Below is a small trained network, with its code and all its weights. Each question gives an input and a target symbol and asks what happens when units are switched off, that is, made to give their printed mean instead of their output.

import numpy as np


def w(rows, s, z=0):
    codes = np.array(rows[::2]) - 128.0
    scale = np.full(codes.shape[1], s)
    scale[-1] = z or s
    return codes * scale


def f(y):
    return y / 2 * (1 + np.tanh(0.7978845608 * (y + 0.044715 * y**3)))


def softmax(a):
    e = np.exp(a - a.max(-1, keepdims=True))
    return e / e.sum(-1, keepdims=True)


def log_softmax(a):
    a = a - a.max(-1, keepdims=True)
    return a - np.log(np.exp(a).sum(-1, keepdims=True))


def net(x, mask):
    ids = ['βγεζλμξπσφψω'.index(c) for c in x.split()]
    T = len(ids)
    res = E[ids] + P[:T]
    r = res
    for j in range(3):
        rows = slice(2 * j, 2 * j + 2)
        q, k, v = (r @ M[0][rows].T for M in (Q, K, V))
        z = softmax(np.where(np.tri(T) > 0, q @ k.T / 2**0.5, -1e9)) @ v
        o = O[0][rows]
        res = res + np.where(mask[j], z, o[:, -1]) @ o[:, :-1]
    y = f(res @ A[0][:, :-1].T + A[0][:, -1])
    res = res + np.where(mask[3:15], y, B[0][:, -1]) @ B[0][:, :-1]
    return log_softmax(res[-1] @ U[:, :-1].T + U[:, -1])


Q, K, V, O, A, B = {}, {}, {}, {}, {}, {}
E = w([
[171,15,255,98,148,122,230,85,44],'β',
[206,161,156,67,103,96,133,91,20],'γ',
[162,112,185,16,221,152,106,137,108],'ε',
[98,100,56,49,87,214,62,93,27],'ζ',
[201,121,66,83,209,145,60,72,54],'λ',
[53,217,184,33,79,187,194,76,98],'μ',
[119,131,76,74,238,244,188,48,172],'ξ',
[71,62,142,218,163,211,129,47,145],'π',
[224,203,89,117,136,215,154,204,160],'σ',
[171,191,202,205,104,188,69,104,104],'φ',
[216,112,47,202,27,180,180,71,153],'ψ',
[82,46,191,37,69,167,68,166,227],'ω',
],0.0073)
P = w([
[78,109,103,120,160,59,180,187,86],'0',
[121,107,122,105,162,168,179,142,42],'1',
[123,112,129,117,145,203,170,124,53],'2',
[137,121,141,111,131,213,151,102,74],'3',
[148,126,154,107,122,216,131,78,97],'4',
[165,135,164,110,110,222,121,66,124],'5',
[173,136,176,109,99,222,107,47,150],'6',
[182,136,187,118,87,229,88,33,184],'7',
[197,140,199,111,77,216,82,22,200],'8',
[214,149,212,112,72,236,67,2,215],'9',
],0.0056)
Q[0] = w([
[154,133,151,133,154,231,151,50,101],'H1',
[68,111,74,214,167,22,124,232,219],'H1',
[144,124,164,149,140,167,146,126,129],'H2',
[91,126,60,208,161,1,117,224,144],'H2',
[135,177,156,104,108,215,165,62,101],'H3',
[183,84,153,43,115,237,103,34,58],'H3',
],0.011)
K[0] = w([
[210,162,163,174,74,168,67,127,221],'H1',
[75,121,110,85,136,57,164,184,2],'H1',
[95,112,121,69,40,138,63,147,221],'H2',
[119,135,108,115,193,38,201,198,32],'H2',
[189,148,112,151,90,188,103,102,239],'H3',
[152,211,139,108,86,196,102,80,242],'H3',
],0.0083)
V[0] = w([
[197,238,200,105,60,111,77,204,71],'H1',
[143,164,76,8,239,130,213,169,136],'H1',
[103,36,213,115,169,123,90,146,181],'H2',
[158,181,168,217,222,135,161,85,90],'H2',
[190,107,110,184,92,142,253,151,193],'H3',
[53,155,229,110,78,109,191,57,141],'H3',
],0.0069)
O[0] = w([
[138,163,197,170,120,137,84,255,51,114],'H1',
[187,149,165,102,25,130,86,114,212,100],'H1',
[67,84,114,41,94,185,135,171,115,106],'H2',
[104,211,200,114,188,149,167,117,178,139],'H2',
[100,151,114,252,53,143,183,122,156,113],'H3',
[125,191,122,82,91,74,170,92,37,254],'H3',
],0.0076,0.0022)
A[0] = w([
[200,95,153,140,179,207,73,162,148,234],'N1',
[118,108,68,149,17,178,122,103,119,224],'N2',
[226,175,168,151,57,144,105,222,168,155],'N3',
[143,1,191,106,105,123,122,146,105,195],'N4',
[209,142,136,96,93,110,139,130,16,193],'N5',
[214,50,97,154,208,161,77,95,104,253],'N6',
[55,172,130,242,213,175,143,172,39,208],'N7',
[14,82,109,72,176,189,174,108,129,185],'N8',
[88,121,135,16,91,119,113,99,200,153],'N9',
[48,123,216,140,74,175,180,127,143,199],'N10',
[145,132,249,35,171,145,60,118,152,172],'N11',
[198,147,186,164,177,116,209,48,148,213],'N12',
],0.0066,0.0039)
B[0] = w([
[91,107,153,147,171,152,4,140,166,213],'N1',
[158,125,61,165,34,169,132,136,147,220],'N2',
[32,98,204,145,111,151,105,77,144,163],'N3',
[142,19,141,170,105,77,118,191,118,185],'N4',
[103,150,169,98,69,97,85,85,16,252],'N5',
[99,76,64,176,188,91,29,77,133,235],'N6',
[160,141,56,233,165,156,202,204,59,205],'N7',
[66,79,104,106,163,175,185,160,132,234],'N8',
[192,129,70,71,124,165,191,172,141,195],'N9',
[58,159,176,179,69,119,179,201,177,218],'N10',
[255,122,174,79,155,135,113,183,147,234],'N11',
[135,143,158,158,170,55,192,53,175,253],'N12',
],0.0061,0.0056)
U = w([
[91,191,156,93,77,130,188,164,123,176],'β',
[131,59,192,150,125,41,160,125,113,7],'γ',
[160,96,124,105,112,132,140,220,163,11],'ε',
[138,119,90,127,171,51,57,97,128,203],'ζ',
[164,111,163,87,191,128,90,152,153,64],'λ',
[156,176,158,96,97,79,105,68,74,155],'μ',
[254,152,83,153,96,133,161,102,174,30],'ξ',
[86,129,102,72,196,156,166,75,153,109],'π',
[59,149,194,154,93,166,71,123,204,163],'σ',
[119,168,143,157,198,161,132,204,83,131],'φ',
[52,134,84,195,138,103,153,99,146,235],'ψ',
[102,95,57,115,78,183,96,149,83,173],'ω',
],0.0079,0.0018)

Each question gives the input, a string of symbols that net reads in full, and the target symbol t.
The units are the heads (2 rows each of Q, K, V and O) and the neurons (one row each of A and B). Each row of codes is followed by its name. A weight is (code - 128) times the scale printed after its matrix; where a second scale follows, it is the last column's (O, A, B and U).
mask holds one flag per unit, heads first, then neurons. A switched-off unit (its flag False) gives its mean, the last column of its rows in O or B, instead of its output. The means were averaged over made-up inputs and are rounded, as every weight is.
A unit's drop is (log p(t) with every unit on - log p(t) with that unit switched off) / (log p(t) with every unit on - log p(t) with every unit switched off).
The circuit of an input: a set's keep is (log p(t) with only the set's units on - log p(t) with every unit switched off) / (log p(t) with every unit on - log p(t) with every unit switched off). Starting from the 12 units with the biggest drops (on a tie, the unit counted first), units are removed one at a time, each time the one whose removal leaves the highest keep (on an exact tie, the one counted first), for as long as the keep stays at least 0.8.
circuit, biggest first: the units of the circuit, biggest drop first
most important unit: the unit with the biggest drop
heads that matter: for each layer, one digit per head in row order, 1 if its drop is at least 0.15 and else 0, layers parted by /
input ω π π π ε μ ε ε, target λ: most important unit => N11
input ψ β ψ λ, target ψ: circuit, biggest first => (H3 N11 H1)
input π μ σ, target σ: circuit, biggest first => (H1 N3 H3 N1)
input ψ ψ μ ζ μ μ ζ π ζ, target π: heads that matter => 100
input β φ λ, target φ: circuit, biggest first => (H1 N7)
input μ π λ β φ β, target φ: heads that matter => 110
input ζ π φ ξ μ ζ ψ λ, target ψ: circuit, biggest first => (H3 H1 N11)
input γ μ ζ, target μ: heads that matter => 111
input β μ μ ε β, target μ: heads that matter => 101
input π ζ γ π, target π: circuit, biggest first => (H1 N8)
input ζ ζ ζ π μ γ, target μ: circuit, biggest first => (H3 N5)
input β ζ μ ζ φ β, target φ: circuit, biggest first => (H1 N7)
input ω ω φ ζ φ β π μ, target β: circuit, biggest first => (N6 H3 N10)
input ξ β μ μ φ β ξ μ μ ψ, target ψ: circuit, biggest first => (H1 N11 H3)
input ζ σ σ μ λ π ξ ξ σ ω, target ε: heads that matter => 010
input μ ζ μ λ β ξ, target ξ: circuit, biggest first => (H1 N9)
input μ π μ λ ψ β, target ψ: most important unit => H3
input π μ ω ω μ, target ω: heads that matter => 010
input φ ε σ β ζ β ζ μ, target μ: heads that matter => 011
input ψ φ ξ σ π ω μ μ β φ, target φ: heads that matter => 100
